In the rows, zero is written as 128.
Here are made-up objects, facts about them, and rows of numbers that follow some of those facts. Name the object behind each unnamed row.

How the objects are related:
mevom: belongs to class; plaplok: refers to; klime: uses; briskis: is of sort; getre: points at
klure	mevom	140; tridrotom	mevom	202; sutre	mevom	140; desur	mevom	608; bratur	mevom	608; flitus	mevom	608; sovem	mevom	202
zezer	mevom	387; pladra	mevom	616; vufa	mevom	608; tromavan	mevom	140; rebror	mevom	387; dolu	mevom	140; klobes	mevom	202
pleklum	mevom	616; tegrum	mevom	616; groplis	mevom	608; plidi	mevom	202; bravimur	mevom	387; plilatro	mevom	616; peva	mevom	387
brozis	mevom	608; stifi	mevom	608; rupan	mevom	387; magem	mevom	140; skivir	mevom	616; nuko	mevom	202; klifeki	mevom	608
veflu	mevom	202; fludan	mevom	202; bidu	mevom	616; plikem	mevom	608; goplum	mevom	608; klodes	mevom	608; pidi	mevom	140
brubraflu	mevom	140; zigus	mevom	387; ziklok	mevom	202; toku	mevom	387; pleri	mevom	202; kulok	mevom	202; skunes	mevom	202
plogi	mevom	202; kater	mevom	140; sustos	mevom	387; tramek	mevom	616; klisun	mevom	202; medak	mevom	616; deba	mevom	608
zisa	mevom	387; trigupur	mevom	140; stonel	mevom	387; gena	mevom	387; tiflador	mevom	616; greden	mevom	608; luklir	mevom	608
tutri	mevom	608; memum	mevom	387; nimakol	mevom	140; labruzas	mevom	608; flivu	mevom	387; nube	mevom	387; gredetil	mevom	387
belin	mevom	608; vatogo	mevom	616; ridom	mevom	387; doplal	mevom	202; klevatik	mevom	202; gimo	mevom	202; truku	mevom	608
soklom	mevom	140; klaplagu	mevom	387; drozi	mevom	608; poskek	mevom	202; tistin	mevom	608; plubrom	mevom	140; skiklolam	mevom	387
debrak	mevom	202; rogi	mevom	608; skoflar	mevom	616; nozon	mevom	616; batro	mevom	608; geve	mevom	202; gabam	mevom	608
fluvas	mevom	387; flaskal	mevom	608; zuken	mevom	387; nizuk	mevom	202; plogrel	mevom	140; trogibru	mevom	387; robral	mevom	140
zeklar	mevom	140; brefu	mevom	202; zuramak	mevom	608; misto	mevom	608; tasu	mevom	608; skefle	mevom	387; steplile	mevom	387
suzik	mevom	608; roler	mevom	608; flomoma	mevom	140; nustin	mevom	140; zuflim	mevom	387; vifun	mevom	387; fleskek	mevom	202
broplifar	mevom	616; drovar	mevom	140; stagis	mevom	140; muskemo	mevom	140; beskor	mevom	387; gokovan	mevom	202; drodre	mevom	616
giklok	mevom	387; leno	mevom	608; rilur	mevom	608; druste	mevom	202; latal	mevom	202; taskadrar	mevom	140; brebro	mevom	616
zagrul	mevom	608; segra	mevom	608; tridrotom	plaplok	rubrul; desur	plaplok	botrutal; zezer	plaplok	tramek; tromavan	plaplok	trogibru; dolu	plaplok	tramek
groplis	plaplok	piga; skivir	plaplok	botrutal; nuko	plaplok	piga; klodes	plaplok	flatrora; klisun	plaplok	zuramak; medak	plaplok	ruruk; stonel	plaplok	klodes
gena	plaplok	gabam; greden	plaplok	bugril; luklir	plaplok	plika; nimakol	plaplok	niruk; belin	plaplok	gruplumul; vatogo	plaplok	steplile; ridom	plaplok	trifel
poskek	plaplok	gabrok; plubrom	plaplok	gabrok; nozon	plaplok	ziklok; geve	plaplok	klisun; fluvas	plaplok	pokla; flaskal	plaplok	labruzas; robral	plaplok	peva
zeklar	plaplok	plikem; zuramak	plaplok	noklor; fleskek	plaplok	plika; stagis	plaplok	bugril; muskemo	plaplok	sustos; gokovan	plaplok	niruk; segra	plaplok	fidum
desur	klime	rupan; bratur	klime	flitus; bratur	klime	gosen; flitus	klime	rupan; rebror	klime	tosken; tibek	klime	beskor; gosen	klime	leno
groplis	klime	drifles; peva	klime	tufal; peva	klime	gosen; gebri	klime	skizam; gebri	klime	trifel; gebri	klime	rupan; magem	klime	trifel
magem	klime	fidum; zigom	klime	rogi; veflu	klime	rogi; goplum	klime	studak; goplum	klime	zeklar; brubraflu	klime	leno; brubraflu	klime	gimo
skunes	klime	rupan; klisun	klime	leno; medak	klime	dolu; zisa	klime	gebri; steklur	klime	flomoma; niruk	klime	kulok; niruk	klime	plogrel
niruk	klime	debrak; niruk	klime	pladra; trifel	klime	flivu; tutri	klime	debrak; memum	klime	sovem; flivu	klime	rupan; gruplumul	klime	tufal
brirol	klime	batro; brirol	klime	brubraflu; flatrora	klime	fleskek; flatrora	klime	rupan; klaplagu	klime	flomoma; tistin	klime	drifles; rogi	klime	leno
skoflar	klime	leno; batro	klime	rupan; gabam	klime	drifles; fluvas	klime	staskol; zuken	klime	rupan; nizuk	klime	nozon; nizuk	klime	rupan
plogrel	klime	rupan; nakeflom	klime	gimo; nakeflom	klime	flitus; tosken	klime	rupan; robral	klime	dolu; triplo	klime	drifles; triplo	klime	zuken
triplo	klime	flitus; tasu	klime	leno; tasu	klime	larara; skefle	klime	trifel; suzik	klime	zisa; studistok	klime	tosken; flomoma	klime	rupan
nustin	klime	leno; nustin	klime	nozon; nustin	klime	rupan; gabrok	klime	batro; fleskek	klime	flomoma; fleskek	klime	rupan; broplifar	klime	kulok
broplifar	klime	zuken; beskor	klime	rupan; gokovan	klime	rupan; giklok	klime	druste; leno	klime	rupan; rilur	klime	latal; taskadrar	klime	flomoma
skizum	klime	klisun; brebro	klime	tromavan; brebro	klime	leno; segra	klime	zeklar; klure	briskis	650; tridrotom	briskis	592; sutre	briskis	682
desur	briskis	71; bratur	briskis	784; flitus	briskis	592; sovem	briskis	71; zezer	briskis	650; pladra	briskis	35; vufa	briskis	784
tromavan	briskis	71; rebror	briskis	682; dolu	briskis	603; klobes	briskis	71; pleklum	briskis	603; tegrum	briskis	592; groplis	briskis	603
plidi	briskis	603; bravimur	briskis	592; plilatro	briskis	784; peva	briskis	650; brozis	briskis	603; stifi	briskis	71; rupan	briskis	35
magem	briskis	784; skivir	briskis	71; nuko	briskis	71; klifeki	briskis	650; veflu	briskis	35; fludan	briskis	592; bidu	briskis	592
plikem	briskis	682; goplum	briskis	35; klodes	briskis	592; pidi	briskis	71; brubraflu	briskis	650; zigus	briskis	71; ziklok	briskis	35
toku	briskis	784; pleri	briskis	592; kulok	briskis	35; skunes	briskis	35; plogi	briskis	35; kater	briskis	35; sustos	briskis	603
tramek	briskis	35; klisun	briskis	71; medak	briskis	35; deba	briskis	71; zisa	briskis	603; trigupur	briskis	35; stonel	briskis	71
gena	briskis	650; tiflador	briskis	682; greden	briskis	784; luklir	briskis	35; tutri	briskis	35; memum	briskis	603; nimakol	briskis	71
labruzas	briskis	71; flivu	briskis	35; nube	briskis	71; gredetil	briskis	71; belin	briskis	35; vatogo	briskis	35; ridom	briskis	682
doplal	briskis	71; klevatik	briskis	35; gimo	briskis	650; truku	briskis	35; soklom	briskis	603; klaplagu	briskis	35; drozi	briskis	650
poskek	briskis	650; tistin	briskis	603; plubrom	briskis	682; skiklolam	briskis	603; debrak	briskis	35; rogi	briskis	592; skoflar	briskis	71
nozon	briskis	71; batro	briskis	784; geve	briskis	71; gabam	briskis	35; fluvas	briskis	592; flaskal	briskis	71; zuken	briskis	592
nizuk	briskis	71; plogrel	briskis	784; trogibru	briskis	592; robral	briskis	35; zeklar	briskis	35; brefu	briskis	592; zuramak	briskis	603
misto	briskis	35; tasu	briskis	603; skefle	briskis	650; steplile	briskis	71; suzik	briskis	682; roler	briskis	35; flomoma	briskis	35
nustin	briskis	650; zuflim	briskis	71; vifun	briskis	650; fleskek	briskis	35; broplifar	briskis	35; drovar	briskis	603; stagis	briskis	71
muskemo	briskis	35; beskor	briskis	592; gokovan	briskis	35; drodre	briskis	650; giklok	briskis	35; leno	briskis	35; rilur	briskis	71
druste	briskis	35; latal	briskis	35; taskadrar	briskis	35; brebro	briskis	35; zagrul	briskis	650; segra	briskis	71; klure	getre	magil
tridrotom	getre	klevatik; bratur	getre	brozis; flitus	getre	zigom; tromavan	getre	plikem; groplis	getre	rubrul; peva	getre	botrutal; stifi	getre	zevudo
klifeki	getre	studistok; veflu	getre	klevatik; fludan	getre	labruzas; bidu	getre	larara; goplum	getre	zevudo; brubraflu	getre	doplal; zigus	getre	plikem
pleri	getre	magil; skunes	getre	dolu; kater	getre	trogibru; tramek	getre	brubrer; medak	getre	broli; deba	getre	klevatik; zisa	getre	magil
trigupur	getre	klevatik; stonel	getre	zigom; tiflador	getre	suvobrur; greden	getre	zevudo; luklir	getre	bustin; memum	getre	labruzas; nimakol	getre	piga
nube	getre	plikem; vatogo	getre	lela; klevatik	getre	klodes; soklom	getre	studak; klaplagu	getre	klevatik; poskek	getre	zevudo; skoflar	getre	brozis
batro	getre	brubrer; geve	getre	plika; flaskal	getre	drozi; zuken	getre	rubrul; nizuk	getre	plikem; plogrel	getre	suzik; zeklar	getre	zevudo
brefu	getre	zevudo; zuramak	getre	ruruk; misto	getre	labruzas; skefle	getre	brozis; suzik	getre	lela; roler	getre	magil; flomoma	getre	zevudo
zuflim	getre	magil; broplifar	getre	zevudo; drovar	getre	plikem; stagis	getre	tosken; beskor	getre	mutu; gokovan	getre	brirol; leno	getre	zevudo

Named rows:
[143 132 108 175 132 167 122 124 128 124 131 108 148 133 117 137 143  83
 105 120 122 145 150 130  94 137 130 112 131 131 115 143 100 123 153 127]: fleskek
[127 136 102 163 128 145 116 149 132 118 134  94 142 134 122 127 150 118
 124 119 131 144 122 133 120 127 125 131 136 137 121 123 115 117 134 131]: klevatik
[127 140 106 157 133 141 121 155 124 116 125 117 130 126 136 122 140 123
 128 117 131 132 131 131 117 131 122 129 139 139 121 116 111 112 127 136]: pladra
[121 145 101 130 132 140 112 184 124 117 142 105 138 127 141 113 139 148
 131 126 129 134 104 127 132 125 114 140 154 130 119 105 104 107 115 152]: tramek
[139 146 111 149 125 153 106 155 133 121 151 104 152 127 130 139 155  98
 108 136 122 140 124 115 102 124 123 131 137 137 113 123  98 102 140 139]: skunes
[140 136 122 138 142 170 119 138 108 124 144 121 152 114 139 123 131 120
 110 147 137 135 142 113 113  99 140 139 138 144 112 120  90  94 142 161]: flitus
[127 141  98 132 139 142 126 153 137 113 116 125  97 106 141 136 130 121
 119 118 127 109 129 127 114 146 111 117 147 116 110 123 118 106 111 149]: memum
[140 152 134 112 146 167 165  65  93 122 102 120 109 125 135 118 130 126
 111 181 171 113 152 148 122 120 135 130 133 142 131 132 114 103 144 167]: gena
[128 147 132 132 136 169 145 106  80 124 131 100 145 134 135  93 120 154
 125 182 166 145 136 145 120  89 148 145 136 160 125 119 100  99 157 164]: klifeki
[114 123 106 139 126 167 125  80 159 110 111 164 121 140  82 160  77 136
 117  86 115 138 161 130 101 144 101 127 109 103 122  81 103 125 106 125]: plubrom
[104 120  95 153 106 139  98 138 129 119 133 126 147 139 106 136 118 130
 122 110 129 120 153 117 114 118 114 138 134 114 100  79 120  92  97 121]: tiflador
[132 149  88 142 138 138 133 164 140 105 117 124 100 110 149 124 139 120
 125 117 129 115 121 134 109 162 108 115 144 120 115 129 117 109 109 151]: zuflim
[138 130  98 197 128 148 126 160 130 106 126 122 132 121 133 110 127 112
 124 105 124 146 140 140  89 152 132 113 127 147 106 135 111 124 141 129]: flaskal
[ 84 170  77 175 137 125 111 179 152 101 131 112  46  99 141 197 150  81
 178 124 146 188 103  98  82  69 181 137 108 141 120 142 160  44 166  79]: klisun
[133 148  92 143 140 137 131 163 142 105 119 124 101 108 149 125 138 119
 127 114 128 113 120 132 108 159 109 116 143 121 115 129 118 106 111 148]: nube
[122 140  81 126 128 156 119 152 134 118 137 143 128 130 126 139 126 111
 113 126 123 114 145 113 101 132 110 122 143 110 104 114 100  84 101 143]: plogrel
[112 127 113 109 138 145 116 117 109 132 121 128 140 135 109 136 119 126
 119 132 145 114 160 119 140  95 121 140 128 118 116  96 108  99 111 126]: brirol
[108 126 109 114 133 147 117 119 100 131 128 119 140 136 114 130 108 130
 117 138 142 119 159 120 130  99 124 138 132 109 105 103 112  96 113 135]: steklur
[108 126 110 116 130 147 118 117 105 129 127 123 137 133 104 130 114 131
 121 142 147 115 156 121 128 100 125 137 130 112 106 102 111  98 113 131]: nakeflom

Rows to name:
No name comes twice in this set of rows, the named rows included.
[134 158 128  93 152 157 160  85  92 125 108 112 111 125 144 117 135 141
 118 182 170 112 136 142 137 111 130 139 143 141 137 125 112  99 138 172] -> vifun
[ 88 158  59 183 148 130 120 172 128  96 124 126  62 108 167 174 136 112
 186  97 147 182 122  94  79  70 196 155 101 133 112 139 160  31 151 107] -> zuramak
[119 154 103  93 156 140 142 141 109 124 113 121 116 140 143 121 145 146
 131 145 149 110 121 134 154 119 112 139 152 125 137 113 106 101 111 152] -> trogibru
[133 136 107 175 122 148 128 134 124 112 125 117 129 122 128 119 127 113
 115 121 133 135 143 138  93 144 126 120 131 142 108 121 116 116 136 133] -> vatogo
[127 129 110 164 140 136 113 173 112 121 131 115 129 123 145 122 121 117
 128 112 120 142 132 128 115 127 127 125 139 134 108 119 103 123 136 126] -> tistin
[ 98 117  99 157 116 139  96 151 114 126 138 127 153 142 106 130 109 126
 124 109 126 131 160 115 118 106 118 135 136 115  99  84 110  99 107 112] -> suzik
[138 135 102 184 131 141 127 152 136 109 122 122 124 120 135 121 141 102
 122 104 124 138 139 137  98 156 121 111 128 143 116 128 115 123 136 124] -> nozon
[144 142 102 155 135 138 131 145 148 104 111 129 100 100 144 132 135 102
 112 111 127 108 137 135  99 170 108 108 136 129 110 129 120 118 120 148] -> stonel
[126 137 106 158 131 147 118 158 120 116 134 109 124 117 138 122 125 123
 122 128 127 135 126 129 109 127 125 124 145 131 107 122 110 109 129 144] -> broplifar
[122 155 127  75 163 164 149 113  90 129 117 102 108 112 145 117 134 163
 122 184 168 110 119 139 156  91 128 142 161 130 129 131 102  93 126 189] -> peva
[122 122 121 115 143 139 114 113 119 127 117 127 144 123 107 138 131 131
 120 120 150 107 161 116 147  92 121 144 119 127 115  90 117 101 111 133] -> larara

The same objects again, as new rows of numbers:
Some rows with their names:
[122 141 124 115 122 132 118 151 117 113 124 143 166 119 125 129 108 127
 130 122 140 105 127 128 141 123 137 176 130 126 136 142]: piga
[147 120 131 135 119 159 174 217 128 104 116 127 126 133 109 133 127 124
 119 109 118 113 128 131 129 121 131  76 125 141 133 133]: sovem
[138 101 132 141 128 151  92 164 143 110 149 123 110 133 110 142 145 129
 127 121 107 130 122 129 133 132 122 107 127 132 135 132]: nube
[127 127 127 137 128 136  86  93 123 128 156 123 122 126 116 126 122 122
 137 130 138 132 128 126 130 126 125  96 131 118 124 116]: plikem
[138 102 131 140 128 150  90 169 145 111 147 125 111 134 108 141 146 129
 127 122 107 130 121 130 134 132 123 108 127 132 136 132]: zigus
[130 127 123 127 121 133 122 126 130 134 122 127 119 130 125 129 130 127
 132 121 134 130 128 127 127 125 128 109 130 129 119 127]: tegrum
[126 130 130 125 129 121 142 128 130 147 149 132 124 123 131 124 134 128
 124 125 141 127 126 127 122 134 124 111 131 121 130 114]: goplum
[123 139 126 110 127 119 147 152 118 103 105 135 144 118 137 131 114 128
 124 127 128 117 129 128 134 125 135 172 134 132 128 140]: lela
[127 139 123 132 127 127 150  88 125 137 125 125 132 133 143 122 120 127
 129 127 145 137 132 127 123 122 133 115 123 126 122 119]: kulok
[125 129 125 124 126 127 142 124 130 173 122 134 149 142 124 116 157 131
 131 120 155 132 130 135 120 134 132 128 119 131 127 131]: gokovan
[123 132 129 123 130 121 117  97 126 137 147 125 127 124 135 125 129 126
 130 132 144 133 128 127 124 130 127 117 130 120 124 118]: zagrul
[127 125 126 129 129 121 101  97 130 137 148 125 120 126 144 124 131 125
 127 129 142 130 126 126 122 132 127 124 132 121 132 118]: misto
[130 138 129 137 135 123 148  88 124 142 137 127 137 132 136 120 123 129
 124 140 136 133 133 128 122 125 127 124 123 124 134 121]: kater
[123 125 132 127 130 138 107 113 125 122 155 126 122 123 112 131 123 123
 131 123 129 134 129 127 136 126 128 115 126 120 127 118]: trogibru
[120 145 128 112 126 117 172 163 119 112 109 137 145 117 126 131 115 131
 124 130 125 119 130 129 134 124 132 170 131 130 127 143]: tosken
[133 103 140 147 127 150  78 240 137 137 106 123 135 143 143 137  99 139
 149 136  84 104 120 124 121 129 130  77 119 156 111 142]: geve
[119 117 131 110 133 120 115 114 130 138 143 125 128 131 137 128 149 127
 128 129 152 137 126 134 121 138 130 123 124 124 127 120]: zezer
[121 144 128 107 127 119 155 149 117 109 104 137 145 117 131 131 110 130
 123 128 125 119 130 128 134 126 135 169 130 132 126 139]: broli
[126 138 122 123 123 126 125 102 130 140 128 126 125 127 140 126 123 126
 130 124 149 137 129 126 123 126 133 111 129 125 115 117]: pladra

Rows to name:
No name comes twice in this set of rows, the named rows included.
[135 108 132 143 126 155  89 158 137 106 153 124 116 130 100 139 134 126
 131 121 109 127 124 128 139 127 124 104 128 128 134 129] -> steplile
[131 109 141 151 126 155  56 230 132 135 112 124 138 140 133 132  89 135
 152 132  81 104 123 123 127 125 129  76 119 155 108 138] -> klisun
[125 130 125 125 129 118 170  99 124 142 107 123 128 136 140 121 137 127
 129 130 142 137 132 132 118 127 131 119 124 130 121 125] -> fleskek
[130 135 119 137 121 134 105  94 131 154 151 132 131 127 135 119 120 124
 134 114 150 124 127 124 129 124 130 122 130 119 128 116] -> tramek
[119 120 131 115 134 118 127 107 128 134 142 123 122 127 141 128 139 127
 126 128 144 139 126 131 122 136 128 121 125 121 126 117] -> gena
[132 130 130 146 134 131 135  90 122 130 138 120 134 136 125 123 128 126
 130 139 132 132 132 130 123 124 125 104 123 125 133 123] -> sutre
[140 110 125 147 118 147 116 172 142 128 118 125 106 137 104 134 148 128
 133 114 106 126 123 129 132 126 122 102 132 137 126 138] -> skoflar
[134 102 132 130 125 139 100 173 137 113 122 121 110 138 100 138 164 128
 131 126 113 130 123 134 128 135 123 106 132 138 126 143] -> desur
[143 112 125 154 122 148 122 164 138 126 114 125 115 142 109 130 142 128
 132 120 101 125 126 129 131 122 123 107 127 139 135 142] -> nizuk
[117 139 142 117 132 128  79 220 121 137 117 143 159 113 162 127  59 138
 139 136  94  93 125 116 132 128 136 149 127 143 115 134] -> noklor
[131 119 131 143 131 121 146 105 137 136 147 113  94 137 126 132 154 129
 127 138 130 150 125 129 114 135 117  73 131 123 123 116] -> greden
[121 129 127 131 128 123 110  91 122 144 156 129 123 122 122 120 123 123
 135 126 137 128 128 124 129 128 123 122 133 117 129 117] -> gabam
[132 141 130 129 135 123 179 121 128 135 134 128 140 132 142 125 130 133
 115 139 146 132 132 130 116 131 130 114 121 125 133 119] -> zeklar
[126 115 129 116 126 124 100 152 134 148 131 132 133 132 119 128 161 129
 128 127 140 124 123 134 125 141 129 138 130 131 131 137] -> groplis
[125 122 120 127 124 123 167 157 131 156 110 132 119 129 135 124 138 126
 133 132 146 122 127 130 117 130 122 124 132 128 119 111] -> medak

